array([ 1.37, -0.30, -1.61,  0.58, -1.55, -1.31]) gives -1.61

array([[ -85.99,  -91.13,  -54.28, -152.13,  115.57, -161.00],
       [ 134.63,    7.96,  216.76, -117.17, -118.21,  -37.58]]) gives 216.76

array([[-0.216,  0.225, -0.125,  0.021,  0.085, -0.192],
       [-0.115, -0.114, -0.112, -0.109, -0.160, -0.130]]) gives -0.112

array([ 0.048,  0.107,  0.002, -0.108, -0.083, -0.120]) gives 0.002

array([-0.38, -0.32, -1.55,  1.42,  1.74,  0.19]) gives -1.55

array([[-14.035, -10.950,  -8.939, -11.068,   6.135, -11.467],
       [-14.190,  -7.813,  -4.189,  20.861,  -4.482,  20.681],
       [-13.721, -12.346, -11.878,  -4.107, -10.922,  -7.201]]) gives -11.878

array([[  0.630,  -2.657, -16.176,  -7.630,  15.711, -14.943],
       [ -1.727,  -2.657, -12.591,  -8.977,  14.927, -14.943],
       [ -5.936,  -2.657,  -7.330, -12.406,   8.796, -14.156]]) gives -7.330
---
[[  4.249   4.663 -14.687  -9.066]
 [-11.392 -16.513   5.688   5.620]
 [ 18.490   2.695  -9.982   5.460]] out -11.392

[-191.921  -89.742  -26.392  122.694  198.127 -102.445 -141.547] out 198.127

[[ 0.10 -0.16  0.13 -0.20  0.18]
 [ 0.06  0.09 -0.01  0.16 -0.02]
 [-0.04 -0.16 -0.11 -0.02  0.16]] out 0.18

[ 0.16  0.20  0.10 -0.01 -0.12 -0.13 -0.11] out -0.12

[-118.5  170.6 -110.5  127.6  -72.4  -77.7] out -72.4

[[ 150.9  126.3  202.4  218.8   77.2]
 [ 214.9  155.1   57.1   23.8 -112.9]] out 77.2
---
[[  2.533   9.727   1.451   9.100   4.276   4.895   1.120]
 [ -9.808  21.027 -20.650   8.216  -3.747  -6.108 -16.861]
 [ 17.827  13.793  -3.279   4.295  14.297  10.598  10.522]] >> 2.533, 10.522

[112.267  53.607 -95.953  48.836  19.031] >> 112.267, 19.031

[[ -2.507 -12.663  13.580  -0.532  11.743   8.242  -1.203]
 [  9.248 -10.472  11.374  10.257  -1.306   3.490   6.045]
 [  7.526  -8.779   3.190  12.783 -13.291   3.165  15.254]] >> -2.507, 15.254

[-0.106 -0.140  0.136  0.142 -0.056] >> -0.106, -0.056

[[ 12.40 -18.91 -15.08  11.24 -18.91]
 [  0.67   2.53 -13.25 -21.89  -1.26]] >> 12.40, -1.26

[[ -0.7 -21.2 -20.4 -13.6  17.1  -4.9]
 [ 10.8 -11.4 -19.9   1.4  15.0  10.3]] >> -0.7, 10.3

[-0.198  0.447 -1.366  0.355  0.236  1.357  0.852] >> -0.198, 0.852

[[ 0.153 -0.013 -0.046 -0.108]
 [ 0.029  0.113  0.006  0.065]
 [-0.164 -0.060 -0.063 -0.002]] >> 0.153, -0.002
---
[917, 213, 609, 599] out 917, 599
[[685, 525, 476, 186, 769], [238, 745, 413, 354, 259]] out 685, 259
[-314, -208, 44, 595, -926] out -314, -926
[428, 459, 171, 899] out 428, 899
[53, 125, 219, 128, 107] out 53, 107
[[35, 26, -22, 8], [-38, -31, 28, 10]] out 35, 10
---
-34,35,-25,-33,-22,-31 -> -34, -31

5834,8084,5764,6902,7324,4082,4891
3822,1968,6165,4911,3183,7462,7968
-> 5834, 7968

79,57,20,97,7,23,10 -> 79, 10

7,3,8,8,8,2,3 -> 7, 3

67,57,37,66,65
92,78,84,80,20
-> 67, 20

90,18,16,44,12 -> 90, 12

5932,9867,4850,6585,2131 -> 5932, 2131

65,851,835,894 -> 65, 894

43,50,64,96
76,31,70,75
38,75,53,15
-> 43, 15

1,7,5,1,2,3,0 -> 1, 0
